mb-fb: -10 38 6 96 -45 135 -118 81 -6 27 -79 -126 138 5 91 -24 -21 131 -75 -63
 124 20 -77 -47
mb-fb: -213 -69 -73 48 127 121 -121 220 -83 53 -145 -9 100 39 109 48 -32 53 131
 -41 102 136 -179 58
gz-rp: -16 -125 36 -161 68 -32 -154 80 -46 -166 224 113 256 208 72 229 158 117
 -138 -156 -174 -169 293 -17
gd-cz: -47 1 287 17 58 84 -43 211 -14 82 -44 26 -83 19 -133 -66 -189 -18 53 -26
 7 82 -25 -100
mb-fb: 546 180 69 -114 106 -82 110 -207 -140 -158 224 -26 -8 63 -17 -103 102 62
 -51 40 -268 -210 -45 116
gd-cz: 90 261 -459 129 72 -99 504 -153 67 -87 -59 170 -381 -373 26 -130 24 -305
 256 449 184 -55 -95 164
gd-cz: 272 21 145 -6 -12 8 -218 57 -171 105 -13 -310 186 151 131 -106 -130 226
 -54 -158 12 12 -174 19
br-cn: 226 48 134 3 -20 44 -237 92 -52 153 -7 -145 21 2 47 -121 -114 120 -88
 -83 -45 19 -144 199
mb-fb: -5 -117 235 -70 -59 9 -164 -105 -272 -37 -2 -78 178 233 15 210 25 180
 -17 -138 -124 -28 168 -200
gd-cz: 553 137 118 -79 71 65 -29 -71 -201 -94 152 -68 118 99 132 3 75 176 -84
 -27 -161 -190 -105 83
br-cn: 182 -2 134 -6 -97 45 -122 -15 -21 109 -21 -133 25 47 23 -15 -35 86 -63
 -123 17 36 -93 12
br-cn: 309 -186 397 -226 -8 -44 -336 14 -186 237 6 -208 189 134 50 33 -192 394
 -43 -253 -218 70 12 -136
gd-cz: 154 297 105 68 189 100 -106 182 -30 -129 105 19 24 -67 -135 -249 -80 116
 -115 93 -171 -128 48 186
gd-cz: -108 5 286 -34 213 143 -197 387 -137 16 -70 60 129 126 -48 32 -186 197
 162 -121 15 89 47 -156
gd-cz: -7 182 39 135 33 9 49 28 19 38 -71 -73 -191 -196 -180 -253 -160 0 56 119
 72 31 37 -14
pb-nf: -129 37 -265 148 -38 12 230 -362 -191 -214 -19 118 -170 -58 32 133 293
 -215 74 225 36 -149 52 58
pb-nf: -63 128 30 73 202 146 44 16 -239 -179 -29 70 -21 131 -130 6 70 21 137
 105 -54 -42 -48 -9
pb-nf: -40 69 -222 79 86 14 263 -10 -18 -14 -100 125 -187 -198 72 -18 -13 -160
 199 255 132 18 -128 43
gd-cz: 50 -158 207 -78 -114 -68 37 -46 -67 89 -39 -63 20 166 65 127 -57 -59 88
 -152 52 89 -75 -205
gz-rp: -32 -93 -226 67 -186 -69 24 -288 63 107 -90 -164 -70 -15 80 -41 139 -138
 -48 -25 79 88 -267 168
pb-nf: -231 65 -91 73 109 12 75 -26 17 -89 -65 63 -71 56 -156 -105 28 -50 138
 79 87 24 -26 -64
gd-cz: 77 220 -21 79 152 85 95 29 -72 -172 13 37 -1 -41 -59 -106 42 23 57 90
 -38 -60 -38 25
pb-nf: 28 -44 136 -1 -39 105 -430 -29 -298 -104 93 -92 292 273 110 186 170 232
 -217 -199 -181 -158 154 151
gz-rp: 274 -213 82 -97 -222 -9 -188 -102 20 253 17 -185 112 -41 240 80 -49 170
 -235 -115 -21 -20 -68 3
gz-rp: -22 -161 -188 -79 -148 -137 204 -232 89 49 -34 12 -31 -15 116 152 107
 -162 38 19 18 77 -99 -31
gd-cz: 113 67 90 -23 4 3 8 -15 98 -6 82 40 -65 -9 -114 -112 -13 -30 -100 23 -99
 -51 -14 60
mb-fb: -34 -35 120 12 76 20 -105 227 39 57 28 -47 39 -43 17 -108 -123 21 -47
 -79 -4 30 -24 24
br-cn: -99 44 -101 98 100 90 85 41 -120 -33 -126 76 -75 -209 75 44 7 19 179 118
 104 27 24 -48
br-cn: 92 67 225 47 -73 140 -313 236 99 180 -46 -153 112 -66 -8 -150 -194 192
 -219 -126 -27 74 -64 96
br-cn: -250 -68 -113 -6 -55 -86 319 -130 129 -72 -69 178 -135 -134 -62 137 84
 -219 161 75 61 95 115 -213
mb-fb: 70 88 56 -23 92 -51 88 -133 -286 -224 40 -15 111 177 -6 95 71 95 138 8
 -72 -105 148 -193
gz-rp: -369 156 -441 196 35 17 255 -177 -140 -357 -100 94 54 67 48 173 282 -115
 223 159 255 -78 150 -123
gd-cz: -154 -239 114 -124 -213 -126 -63 -154 262 152 5 42 -20 44 -89 50 7 -42
 -112 -151 -23 79 100 -162
br-cn: 305 96 100 -70 76 -33 83 -26 -47 8 25 -92 30 -20 -5 -117 -100 137 49 10
 -71 -6 -81 -102
br-cn: 385 27 180 -24 -33 80 -47 -12 -40 124 8 -153 -6 -39 51 -80 -80 175 -44
 -80 40 -21 -119 -88
mb-fb: 78 -38 199 -9 -94 85 -91 26 34 47 49 -53 32 53 -57 21 -18 30 -180 -86
 -73 -12 13 -33
br-cn: -304 -140 10 -13 -143 -72 58 -96 -10 -82 -13 107 19 225 -27 249 111 -195
 49 -67 62 22 142 -141
mb-fb: 155 -429 295 -246 -206 -30 -479 -36 -40 385 8 -246 242 152 148 162 -113
 349 -267 -322 -189 95 -6 -41
br-cn: -74 -41 -4 53 -30 55 -188 -18 -231 -4 -70 -17 67 57 129 158 56 106 57
 -49 74 -41 105 19
mb-fb: -53 14 148 -8 323 48 12 462 112 48 51 227 -168 -214 -22 -210 -177 -160
 130 27 -49 58 -142 185
pb-nf: 155 -209 -57 -212 -238 -232 137 -291 243 120 112 -19 0 -39 33 98 34 -25
 -163 -28 -100 -17 116 -136
gz-rp: 170 13 44 22 -118 31 1 -146 -52 15 -30 -108 68 -38 109 32 27 113 -59 -37
 42 -40 -3 -127
gd-cz: 408 -16 337 -150 117 112 -472 229 -315 43 141 -153 342 257 166 77 -90
 447 -149 -239 -207 -140 56 79
br-cn: -222 -30 113 76 37 180 -279 249 -116 43 -107 -7 79 46 -22 117 -42 167 55
 -139 126 70 147 -53
br-cn: -301 -360 90 -65 -127 27 -349 51 122 255 -18 33 27 -99 24 93 -28 41 -267
 -93 -163 78 89 142
mb-fb: -204 144 -53 121 167 45 180 162 -105 -228 -53 85 40 66 14 8 23 -143 217
 47 116 22 -40 -82
gz-rp: 32 -148 254 -124 98 39 79 -16 -119 8 -35 82 69 -16 26 107 -68 125 88 -5
 -152 38 15 -322
pb-nf: 15 4 96 -27 149 32 -128 260 -43 -30 45 2 161 99 104 -42 -76 82 22 -103 8
 -21 -51 15
pb-nf: 39 117 143 89 28 162 -61 -170 -264 -127 -31 39 -39 116 -112 33 117 38
 -13 81 -139 -90 -31 42
mb-fb: -142 -23 -63 47 98 31 177 -98 -191 -179 -31 153 -52 -44 48 161 151 -93
 178 91 2 -49 86 -113
gz-rp: 70 -82 -6 -61 -54 45 26 40 93 48 7 11 97 23 106 95 -12 86 -44 -33 105
 -19 5 -168
gz-rp: 358 62 27 -112 -164 -160 -49 -283 71 -53 172 -160 138 57 10 -40 109 158
 -214 -149 -150 -133 147 -25
br-cn: -94 62 -225 64 -208 -45 -3 -439 -97 -287 67 -47 226 189 51 187 331 87
 -189 18 -18 -230 289 -110
pb-nf: -76 86 -134 84 11 -87 223 -126 55 -63 -2 38 -196 -144 -103 -132 8 -187
 56 178 25 -21 10 27
pb-nf: -220 17 114 -23 162 -26 -138 252 22 -124 37 91 183 49 -1 -30 -27 52 46
 -159 -75 26 134 -35
gz-rp: 262 13 -47 -129 33 -108 -22 39 13 3 140 -57 132 -22 120 -12 -52 126 -104
 2 -126 -93 69 71
gd-cz: 115 41 7 -15 -33 -11 -121 -44 22 -1 94 -85 27 0 -69 -58 31 108 -151 -48
 -81 -75 113 82
pb-nf: -76 -78 -95 -70 158 -99 175 2 -35 -74 34 91 -5 -16 45 8 9 -84 129 87 -68
 0 -37 -41
mb-fb: 43 -16 -207 -42 23 -92 262 -89 167 -1 25 163 -173 -192 51 -14 67 -184 91
 136 43 -10 -64 49
gd-cz: -130 -84 8 13 -18 9 50 145 218 255 -129 35 -229 -262 -99 -114 -208 -73
 71 73 121 186 -64 -25
gd-cz: 138 -147 2 -65 -87 4 -31 -29 -47 138 -14 -26 7 -48 180 138 -19 45 -27
 -10 30 -5 -33 -6
gz-rp: 252 -28 34 -50 -113 -70 -219 -312 -183 -30 86 -212 178 130 100 20 149
 239 -167 -150 -144 -141 72 35
gz-rp: 124 188 -39 88 106 90 79 48 -63 -41 -53 -13 -33 -125 20 -135 -56 27 45
 147 -6 -10 -150 81
mb-fb: 33 -18 -118 -4 -171 -37 64 -126 162 -16 49 -67 52 26 20 48 111 -60 -151
 -53 35 -11 4 -1
pb-nf: -145 36 107 75 137 43 -61 317 15 68 -65 11 -87 -62 -61 -140 -176 -67 130
 -36 100 114 -70 50
pb-nf: -124 249 -214 214 -1 94 319 -194 -50 -181 -105 164 -245 -111 -109 -41 96
 -235 118 368 123 -80 -48 25
gz-rp: 432 -4 311 -171 121 -51 -16 245 67 209 72 -42 -46 -163 33 -174 -304 147
 38 -75 -97 50 -79 -62
pb-nf: 119 90 -51 109 -168 81 -125 -177 -24 34 -29 -139 -1 52 11 -52 71 74 -150
 9 97 -83 -56 87
br-cn: 287 34 78 41 -327 7 -153 -599 -249 -88 81 -232 121 298 13 77 237 129
 -340 -3 -166 -253 25 20
gd-cz: -283 22 -155 26 78 -43 96 211 220 -13 20 131 -115 -29 -142 -78 -42 -268
 18 90 3 98 -51 207
pb-nf: 197 -18 19 -66 0 -91 120 72 124 111 33 18 -67 -175 119 -87 -137 -61 11
 45 12 12 -90 10
pb-nf: -173 -132 -58 -44 89 -102 -40 170 66 37 -28 8 121 -94 176 -14 -52 -17 74
 -108 4 104 -41 16
mb-fb: -75 -135 155 -166 36 -44 -90 192 158 92 -17 18 157 112 -32 53 -108 147
 78 -232 31 147 57 -244
br-cn: -113 12 -10 61 107 53 44 84 -236 -103 -88 57 32 74 110 140 28 -16 243 -1
 133 11 7 -100
mb-fb: -156 1 -123 10 151 -72 341 60 88 2 -101 195 -229 -189 -27 -66 -96 -202
 319 196 156 94 -78 -140
gz-rp: 161 -56 -32 -64 -27 -22 55 -199 -233 -106 13 15 121 77 219 243 168 71 79
 -37 -38 -88 35 -93
br-cn: -415 22 -137 100 -37 22 -387 183 -104 -173 -5 -4 329 296 123 188 155 49
 -63 -214 89 -40 214 193
gz-rp: -143 -98 -46 4 5 63 -94 -204 -172 -5 -97 34 12 137 -19 108 116 97 68 44
 -5 -15 -22 -49
mb-fb: 34 94 3 68 -12 113 -37 1 71 87 -134 -42 -44 -70 -51 -114 -40 90 47 1 114
 90 -155 -21
gz-rp: -73 -111 79 -76 36 -66 190 211 125 107 -33 140 -144 -135 10 69 -157 -176
 181 3 85 140 12 -129
-56 -27 165 14 -108 -9 -19 93 132 112 -14 -52 -65 43 -119 -65 -139 -95
 -68 -57 43 87 -24 -49 : gz-rp
-268 132 -215 209 -81 76 33 -91 -1 -138 -81 53 -67 0 -44 25 148 -120 19
 99 208 -57 85 44 : pb-nf
351 -229 510 -288 51 41 -313 145 -146 148 114 -49 289 251 134 125 -123
 285 -145 -281 -345 9 -105 -74 : pb-nf
-223 -206 -146 -28 -104 -128 225 148 519 273 -81 87 -218 -307 27 -127
 -155 -305 35 13 228 232 -175 -38 : mb-fb
314 97 114 -76 146 -7 -16 142 57 -28 191 13 -9 -38 -27 -172 -47 27 -106
 -18 -164 -107 -52 156 : mb-fb
67 213 -161 91 176 35 203 66 -137 -171 -43 38 12 -18 106 -57 18 -82 188
 157 59 -24 -188 81 : gd-cz
-154 178 8 123 249 92 15 297 -162 -153 -4 126 -81 -50 -73 -46 -56 -80
 173 102 25 -24 79 118 : pb-nf
-245 -310 37 -123 -113 -157 -165 258 337 327 -37 -46 30 -33 64 -32 -211
 -101 -68 -204 64 242 -83 59 : mb-fb
-276 -237 -88 -77 -68 -107 -89 242 314 206 -13 36 10 -42 64 17 -92 -167
 -54 -131 67 185 -70 137 : mb-fb
-251 250 -293 215 40 57 69 -83 -33 -147 -64 154 -249 -181 -182 -66 112
 -155 64 289 56 -71 150 263 : br-cn
10 -215 118 -99 -183 23 -271 104 -31 161 -87 -190 378 134 287 243 -85
 307 -86 -286 113 90 73 -252 : br-cn
53 13 98 -37 -74 -83 35 -60 34 51 31 -4 -91 31 -111 -43 -97 -50 -31 49
 -46 -11 64 -31 : mb-fb
-179 68 -89 65 -67 -14 160 -94 148 -157 47 88 -60 67 -154 7 143 -209 -47
 30 30 -25 60 -22 : br-cn
-88 185 -178 190 -43 -24 328 -12 191 39 -119 14 -335 -305 -127 -227 -109
 -282 120 241 223 92 -111 27 : pb-nf
-128 354 -346 270 27 78 413 -190 44 -195 -146 152 -308 -249 -138 -146 90
 -242 190 411 226 -47 -57 21 : pb-nf
-27 -255 -3 -205 -243 -210 98 -424 84 15 50 -6 77 89 -34 243 140 56 -80
 -94 -133 1 259 -317 : br-cn
-57 122 2 30 178 119 181 24 13 -163 31 237 -167 15 -209 -21 103 -125 120
 133 -30 -44 -23 -7 : gd-cz
188 203 22 59 231 112 -28 0 -255 -79 -47 -6 0 -101 15 -152 -39 176 92
 166 -136 -67 -124 111 : gz-rp
63 9 22 3 247 35 220 210 -286 -65 -93 86 0 -111 237 113 -107 -19 361 95
 86 45 -96 -148 : gz-rp
24 188 -74 109 386 140 135 345 -131 -37 -108 97 -124 -203 55 -195 -144
 -30 317 184 100 67 -274 125 : gz-rp
419 70 32 -79 -208 -106 219 -546 -82 -105 184 -38 -152 53 -147 66 187
 -51 -188 138 -237 -221 139 -32 : mb-fb
110 -40 144 -57 -202 -73 130 -162 263 51 126 0 -128 97 -188 -79 5 -207
 -218 -16 -72 -26 -54 -40 : br-cn

fq-gs: -223 14 26 194 255 54 -77 -182 60 -206 31 4 -23 143 -77 135 -216 12 138
 65 5 -128 137 -168
hz-lg: 18 -40 -73 -29 -183 -209 66 19 -140 85 -155 -256 7 79 205 54 103 -96 -40
 -80 28 -154 16 32
pc-lj: 275 243 10 -50 -12 182 27 -238 119 18 -67 96 28 -85 34 -2 147 99 -83
 -124 104 4 -149 -41
fq-gs: -117 -154 -104 180 3 -141 -20 37 -231 -199 -136 -321 124 111 145 36 81
 -208 21 28 52 -282 176 -128
jf-jb: -78 -74 -12 48 -60 -148 -47 163 -102 29 -1 -150 119 31 71 6 -45 -119 92
 -38 -32 48 -22 8
pc-lj: 97 -156 30 -200 -45 -148 110 228 -204 47 -114 -228 -134 36 95 -4 143 -24
 -115 96 -73 -329 94 12
fq-gs: -204 -344 192 -98 23 -118 192 272 60 146 47 -20 -102 70 -166 -47 228 29
 -155 -56 12 138 141 55
jf-jb: 135 -185 75 -124 56 62 26 221 25 190 -14 80 17 -184 -13 -40 116 4 -172
 -53 -97 -77 87 117
pc-lj: 63 74 -303 92 -289 -4 -170 -114 -136 18 -58 -248 261 -143 325 31 5 -222
 -52 -145 123 -151 -34 245
fq-gs: -110 -17 48 -43 17 -32 -29 88 115 137 282 86 138 -9 -174 -19 -54 17 -31
 -117 70 351 -40 179
hz-lg: 57 40 -11 -63 -92 103 -85 169 -63 -2 -117 -101 22 -110 143 -49 -9 -34
 114 129 -71 -237 -103 32
jf-jb: -76 143 -108 217 193 202 -168 -222 79 -62 136 211 144 -91 -42 37 -280
 -43 93 -11 -4 181 32 35
pc-lj: 130 -25 -7 -340 18 -3 95 207 -23 309 55 -20 87 -262 49 -114 -76 -1 -183
 165 -165 -167 -48 214
hz-lg: 311 300 -304 180 -73 54 -199 -395 -75 -89 -69 -38 288 -85 230 91 -51
 -115 23 -137 96 -135 -61 -27
pc-lj: -31 -119 0 26 43 -198 48 5 -19 202 72 129 -45 121 -94 49 14 38 88 -53
 -105 415 14 -60
hz-lg: -73 -150 172 -215 -107 -151 175 363 47 207 45 36 -49 -33 -110 -148 58 62
 -104 41 -74 114 -38 109
pc-lj: -55 83 -50 -61 -25 20 5 -74 56 119 143 23 47 -44 -20 -7 -70 -40 -27 -34
 44 223 -81 168
pc-lj: 141 185 -112 129 119 174 -96 -214 -110 -117 -114 -56 47 -21 158 71 -16
 -78 86 5 24 -135 -10 -95
fq-gs: 172 -140 -137 225 187 -12 -156 152 -370 123 -166 -92 156 -40 253 104 27
 -201 139 -89 -179 -4 170 -71
hz-lg: -105 28 0 16 192 -9 29 -149 6 20 108 38 -56 55 -61 72 -170 4 23 27 -41
 157 32 -25
hz-lg: -93 340 -63 267 -10 118 -109 -402 168 -286 -86 55 118 91 32 48 -195 56
 217 15 131 -93 -124 -226
pc-lj: -16 68 -23 151 227 184 -35 -2 -123 35 -51 -52 131 -19 89 15 47 -163 108
 -18 14 106 30 -30
fq-gs: 141 161 -197 119 -90 79 -82 -317 47 9 73 135 115 -79 43 20 20 -61 -82
 -186 126 252 -40 116
pc-lj: -111 -31 70 -22 143 99 5 42 99 35 91 70 18 -21 -111 -2 -50 35 -18 52 0
 -21 66 48
jf-jb: 55 203 -89 -114 -110 128 -114 -258 303 83 216 234 50 -142 -105 17 -173
 138 -44 -16 56 91 -149 206
jf-jb: -95 -149 142 -150 -99 -88 51 388 -99 98 -69 -224 -38 -40 98 -54 11 -36
 20 26 -84 -107 -70 77
pc-lj: 58 -12 -104 53 -76 13 -100 30 -92 -33 -93 -153 141 -70 166 22 20 -97 -2
 -21 17 -260 36 40
fq-gs: 124 -53 9 -166 -292 18 15 169 -19 119 -94 -161 -15 -103 147 -45 257 -3
 -115 -118 78 -115 -106 188
pc-lj: -31 147 -106 41 -121 2 -11 -213 -59 -316 -115 -231 11 -5 159 -9 -115 -56
 -40 88 98 -387 -44 -81
fq-gs: -131 84 68 70 -38 130 -67 10 87 -340 -186 -96 -62 13 54 -17 -141 42 102
 204 20 -602 21 -142
jf-jb: -116 -234 -73 232 150 -79 39 -146 -134 -88 20 -1 -124 160 -39 114 128
 -160 -91 -164 58 256 282 -39
pc-lj: 36 -191 162 -88 112 -162 100 411 -186 148 15 -5 -62 86 -92 -67 115 -7 70
 49 -156 222 26 -85
jf-jb: 56 106 55 -35 149 106 -5 -66 35 -136 -12 105 -138 49 -101 -3 -59 89 118
 208 -69 -108 -32 -172
hz-lg: -36 -111 -43 140 38 26 -84 2 -147 -189 -138 -266 50 20 160 78 77 -152 38
 -39 37 -264 89 -98
hz-lg: -69 -155 1 86 70 -44 -72 74 -146 -204 -122 -138 -135 73 69 73 -69 -57
 116 127 -111 -278 117 -160
pc-lj: 137 58 -211 -49 -179 -67 -2 -96 -170 126 64 -127 101 -50 153 -3 113 -103
 -149 -147 113 159 -30 225
fq-gs: -13 32 -28 101 -61 -88 24 -47 -136 -260 -198 -221 -42 196 89 24 125 -37
 93 96 80 -335 52 -230
jf-jb: 187 309 -128 18 -14 107 -82 -373 83 -120 -17 152 -57 -63 58 56 -228 76 2
 31 -4 -129 -85 -27
jf-jb: 8 28 -267 183 -154 -171 -190 -244 19 127 145 -22 300 -26 108 137 -113
 -180 7 -297 83 289 -7 180
pc-lj: 120 295 4 57 -118 116 -96 -200 170 -169 -20 108 10 -20 -3 -3 -76 36 100
 -61 91 19 -211 -58
fq-gs: -56 107 -106 138 21 115 -96 -316 -15 -296 -48 -112 -78 102 68 120 -41 16
 37 21 135 -264 65 -86
hz-lg: 18 -62 97 -128 -80 -55 56 144 121 230 17 101 -22 -63 -46 -35 33 61 -17
 -52 -75 158 -87 84
jf-jb: 153 413 -5 77 171 310 -66 -412 224 -152 70 294 24 -31 -123 10 -117 155
 72 24 99 79 -142 -124
hz-lg: 4 -43 -55 -89 -25 -137 -94 178 1 146 199 39 178 -103 -52 -27 -212 -64 -7
 27 -104 68 -9 174
fq-gs: -127 -311 321 -288 72 -146 155 551 90 405 169 158 -152 -2 -254 -83 40
 150 2 28 -215 381 -29 119
fq-gs: -14 132 -77 95 -15 -147 -59 -145 -2 -48 104 23 62 143 -43 71 -132 -40 99
 -57 45 160 -22 -32
jf-jb: -111 -108 -1 30 200 -12 40 175 -139 106 14 -113 171 -27 24 -38 -7 -157
 23 89 -68 9 102 1
fq-gs: -162 -163 125 70 145 -56 31 147 49 245 16 -13 60 50 -17 94 28 -84 38
 -190 -36 225 85 56
fq-gs: 84 -66 -106 -64 -23 -72 -9 143 -246 30 -76 -240 94 -65 179 -22 34 -149
 -38 85 -60 -235 46 45
jf-jb: -82 -336 160 -117 -8 -97 25 395 12 150 -25 -150 36 -6 -34 13 188 5 -61
 -41 -48 -204 120 59
fq-gs: 210 11 72 -216 -101 -145 11 216 48 221 50 113 1 -44 -64 -36 -2 101 -7 3
 -124 29 -100 62
hz-lg: -207 -286 234 29 253 135 77 322 -118 6 -102 -56 -241 82 -51 -2 154 8 136
 103 -119 81 105 -129
pc-lj: 80 35 67 -154 29 13 137 18 -87 -104 -127 -64 -229 22 31 -42 13 91 -87
 177 -53 -309 21 -93
pc-lj: -218 -161 52 161 23 -179 9 71 -51 -137 -90 -156 5 192 -6 57 9 -76 140 19
 -7 -71 95 -197
hz-lg: 114 149 -108 220 293 83 -69 -306 -30 2 11 214 107 -16 -6 69 -158 -57 135
 -14 -100 287 5 -196
jf-jb: 43 142 -180 144 -184 -6 -157 -197 28 10 -3 12 141 -17 131 72 -73 -41 62
 -156 87 55 -56 100
jf-jb: -13 287 -184 158 147 74 -112 -262 -55 -217 70 60 173 -30 20 -24 -355 -91
 120 198 -18 -79 -14 -92
jf-jb: 272 297 -139 2 -203 180 -197 -205 -34 -214 -191 -101 -24 -73 246 60 -36
 77 102 41 56 -472 -160 -40
hz-lg: -154 61 130 100 173 100 -49 5 160 16 80 232 -6 0 -140 0 -238 98 191 34
 -97 259 -73 -90
hz-lg: -226 -69 208 -9 20 17 47 33 329 195 210 266 -71 7 -236 24 -88 137 -45
 -234 39 483 -43 159
fq-gs: -431 18 54 160 10 -58 101 -148 152 -124 187 59 -33 148 -183 -38 -151 -69
 11 -66 155 460 -7 37
jf-jb: -76 -59 144 -131 95 -68 231 84 81 107 79 183 -116 24 -212 -132 18 102
 -100 110 -65 252 2 -45
fq-gs: -250 306 71 172 152 169 97 -493 297 -382 24 188 -163 222 -231 14 -142
 142 70 140 200 -31 2 -246
jf-jb: 122 98 -156 167 -12 -50 -164 -208 -84 -217 -62 -22 27 51 96 107 -136 -65
 104 -3 -19 -175 37 -132
hz-lg: 156 -110 11 -202 -102 -186 2 227 -181 67 -117 -169 -137 6 131 37 -17 53
 8 110 -177 -338 3 -19
hz-lg: -23 344 -120 245 -14 78 -71 -455 155 -290 0 27 184 116 -24 38 -48 -55 92
 -50 242 -23 -72 -157
hz-lg: -31 -62 -69 -9 -30 -9 -46 125 -48 194 87 37 122 -113 41 -33 -70 -53 -27
 -42 -51 161 17 193
pc-lj: 160 159 -209 102 141 93 -27 -356 -45 2 56 138 130 -83 29 16 -66 -38 -82
 -13 20 125 44 -18
-116 173 -27 141 286 147 67 -445 75 -210 16 20 -94 158 -80 110 -40 -36 5
 50 132 -17 98 -162 : pc-lj
-22 150 -38 -53 82 158 -55 -160 165 117 158 146 124 -112 -77 -14 -128 96
 60 64 -3 177 -141 60 : jf-jb
63 139 40 -26 70 68 70 -174 125 18 62 237 -112 65 -156 -13 22 162 1 27
 28 191 -40 -67 : hz-lg
-133 135 -50 205 44 17 -35 -213 155 -103 28 55 194 55 -52 19 -83 -108 53
 -54 123 40 26 -52 : fq-gs
-56 -3 97 -51 -102 -145 -58 293 -79 -181 -91 -144 -47 83 24 -40 -168 41
 184 212 -111 -379 -49 -133 : fq-gs
86 172 24 -49 -87 -54 23 -134 118 -76 -7 -1 7 91 -46 25 28 85 -17 -27
 106 -147 -66 -60 : fq-gs
52 -93 -144 -7 -75 -69 -57 -106 84 80 182 57 154 -86 -68 22 59 -107 -188
 -145 83 128 83 197 : hz-lg
92 154 -94 -119 -204 -11 -27 -180 195 -53 -38 41 62 -154 53 -35 -171 67
 -116 92 1 -389 -81 65 : pc-lj
-163 -70 -4 63 177 8 66 -51 5 80 73 59 11 56 -92 1 0 -55 48 60 -25 255
 64 -34 : hz-lg
-160 3 51 -38 -253 0 74 34 85 -127 -29 -134 -43 -41 53 -76 3 2 -191 -99
 173 -160 -22 166 : hz-lg
66 19 104 60 24 173 -40 43 150 -15 -72 131 22 -74 -40 -21 106 17 16 -83
 27 -19 -23 -28 : pc-lj
180 187 -208 190 -36 106 -128 -324 -57 -74 -113 22 87 -34 180 82 11 -78
 56 -104 61 -13 -23 -44 : pc-lj
154 71 -91 -2 -95 23 -22 -46 -58 7 -67 -62 54 -56 115 -6 109 -112 -54
 -65 53 -58 -27 64 : hz-lg
